Below is a small trained network, with its code and all its weights. Each question gives an input and a target symbol and asks what happens when units are switched off, that is, made to give their printed mean instead of their output.

import numpy as np


def w(rows, s, z=0):
    codes = np.array(rows[::2]) - 128.0
    scale = np.full(codes.shape[1], s)
    scale[-1] = z or s
    return codes * scale


def norm(h):
    return h / np.sqrt((h * h).mean(-1, keepdims=True) + 1e-5)


def f(y):
    return np.maximum(y, 0)


def softmax(a):
    e = np.exp(a - a.max(-1, keepdims=True))
    return e / e.sum(-1, keepdims=True)


def log_softmax(a):
    a = a - a.max(-1, keepdims=True)
    return a - np.log(np.exp(a).sum(-1, keepdims=True))


def net(x, mask):
    ids = ['ΛΞβγεζηπψ'.index(c) for c in x.split()]
    T = len(ids)
    res = E[ids] + P[:T]
    r = norm(res)
    for j in range(2):
        rows = slice(2 * j, 2 * j + 2)
        q, k, v = (r @ M[0][rows].T for M in (Q, K, V))
        z = softmax(np.where(np.tri(T) > 0, q @ k.T / 2**0.5, -1e9)) @ v
        o = O[0][rows]
        res = res + np.where(mask[j], z, o[:, -1]) @ o[:, :-1]
    y = f(norm(res) @ A[0][:, :-1].T + A[0][:, -1])
    res = res + np.where(mask[2:18], y, B[0][:, -1]) @ B[0][:, :-1]
    return log_softmax(norm(res)[-1] @ U[:, :-1].T + U[:, -1])


Q, K, V, O, A, B = {}, {}, {}, {}, {}, {}
E = w([
[151,100,111,170],'Λ',
[9,129,179,125],'Ξ',
[118,130,54,147],'β',
[149,161,171,73],'γ',
[168,164,104,95],'ε',
[186,138,158,114],'ζ',
[155,99,169,168],'η',
[126,173,125,68],'π',
[137,167,75,85],'ψ',
],0.014)
P = w([
[140,140,133,141],'0',
[140,91,118,109],'1',
[139,170,142,160],'2',
[148,56,110,88],'3',
[150,226,152,198],'4',
[150,2,94,58],'5',
[172,209,132,173],'6',
],0.0094)
Q[0] = w([
[141,253,143,232],'h0',
[152,130,122,120],'h0',
[64,220,189,192],'h1',
[142,99,104,83],'h1',
],0.052)
K[0] = w([
[105,18,107,52],'h0',
[103,120,163,144],'h0',
[120,3,103,38],'h1',
[105,149,146,142],'h1',
],0.039)
V[0] = w([
[253,112,203,102],'h0',
[79,106,226,121],'h0',
[153,96,63,193],'h1',
[88,117,115,180],'h1',
],0.023)
O[0] = w([
[92,8,74,110,230],'h0',
[125,99,203,80,2],'h0',
[168,80,164,182,131],'h1',
[111,132,126,191,54],'h1',
],0.018,0.012)
A[0] = w([
[3,103,152,151,108],'n0',
[40,151,114,172,64],'n1',
[4,155,163,135,24],'n2',
[173,155,175,141,106],'n3',
[25,137,172,193,65],'n4',
[168,148,112,131,67],'n5',
[139,113,121,153,115],'n6',
[78,130,129,150,98],'n7',
[88,112,152,119,107],'n8',
[160,143,101,155,90],'n9',
[164,98,175,130,140],'n10',
[118,145,117,104,2],'n11',
[55,112,174,120,126],'n12',
[153,115,125,155,13],'n13',
[82,134,140,78,100],'n14',
[96,193,173,110,99],'n15',
],0.027,0.0064)
B[0] = w([
[151,179,234,151,222],'n0',
[104,56,167,132,153],'n1',
[255,176,113,77,150],'n2',
[53,126,194,165,211],'n3',
[62,149,100,38,142],'n4',
[160,177,139,126,195],'n5',
[107,153,122,117,195],'n6',
[109,119,148,156,136],'n7',
[167,149,129,103,171],'n8',
[163,139,142,83,254],'n9',
[162,117,85,175,157],'n10',
[132,156,89,144,141],'n11',
[207,161,138,101,185],'n12',
[120,131,109,175,153],'n13',
[78,163,143,165,226],'n14',
[89,39,86,156,177],'n15',
],0.051,0.0057)
U = w([
[184,88,91,237,74],'Λ',
[77,157,183,5,55],'Ξ',
[23,189,92,109,67],'β',
[128,80,65,82,254],'γ',
[61,66,182,158,155],'ε',
[220,68,186,147,129],'ζ',
[133,195,164,211,120],'η',
[202,190,103,79,138],'π',
[119,16,187,51,101],'ψ',
],0.017,0.006)

Each question gives the input, a string of symbols that net reads in full, and the target symbol t.
The units are the heads (2 rows each of Q, K, V and O) and the neurons (one row each of A and B). Each row of codes is followed by its name. A weight is (code - 128) times the scale printed after its matrix; where a second scale follows, it is the last column's (O, A, B and U).
mask holds one flag per unit, heads first, then neurons. A switched-off unit (its flag False) gives its mean, the last column of its rows in O or B, instead of its output. The means were averaged over made-up inputs and are rounded, as every weight is.
A unit's drop is (log p(t) with every unit on - log p(t) with that unit switched off) / (log p(t) with every unit on - log p(t) with every unit switched off).
The circuit of an input: a set's keep is (log p(t) with only the set's units on - log p(t) with every unit switched off) / (log p(t) with every unit on - log p(t) with every unit switched off). Starting from the 12 units with the biggest drops (on a tie, the unit counted first), units are removed one at a time, each time the one whose removal leaves the highest keep (on an exact tie, the one counted first), for as long as the keep stays at least 0.8.
circuit, biggest first: the units of the circuit, biggest drop first
most important unit: the unit with the biggest drop
top k neurons: the k neurons with the biggest drops, biggest first
heads that matter: for each layer, one digit per head in row order, 1 if its drop is at least 0.15 and else 0, layers parted by /
drop of u: that unit's drop, to one decimal
input ε Ξ γ Ξ Ξ ζ β, target ψ: most important unit : h0
input ζ π ζ, target β: circuit, biggest first : [h1; n14]
input γ ε Ξ η η Ξ Λ, target ε: circuit, biggest first : [h0; n15]
input β γ ζ ε η ε, target ζ: heads that matter : 11
input η γ ψ π ζ γ, target ψ: heads that matter : 10
input ψ ψ Ξ, target ψ: top 2 neurons : [n1; n9]
input ζ Ξ β, target ε: circuit, biggest first : [n15; h0]
input Ξ γ Λ, target Ξ: heads that matter : 11
input η π ε, target β: circuit, biggest first : [h1; n14]
input ε β η π, target ζ: heads that matter : 10
input ε ψ η, target π: heads that matter : 10
input Ξ Λ Ξ η η γ, target ζ: heads that matter : 10
input ε ε ζ, target γ: heads that matter : 00
input Λ β ζ Ξ ζ, target ε: top 2 neurons : [n3; n15]
input ε ε γ π π Λ π, target Λ: heads that matter : 01
input β ε ε ζ ψ, target ψ: circuit, biggest first : [h0]
input Λ Λ β η ψ Λ, target π: heads that matter : 10
input γ Λ β ζ, target η: circuit, biggest first : [h0; n3]
input ψ ψ π η, target β: heads that matter : 01
input Ξ ζ ε ζ ε ζ Ξ, target ζ: top 2 neurons : [n0; n12]
input ζ β ζ π γ ε, target Ξ: most important unit : h1
input Ξ ε Ξ ε, target ε: heads that matter : 00
input Ξ ζ π π ε η, target γ: heads that matter : 00
input γ Ξ π, target ε: heads that matter : 10
input ζ ζ ε, target ψ: drop of h0 : 0.9
input Λ Ξ β η ζ, target ζ: drop of n12 : 0.0
input ψ β β η ε, target ζ: drop of h1 : 0.1
input π Ξ ζ ζ, target ψ: drop of h0 : 1.0
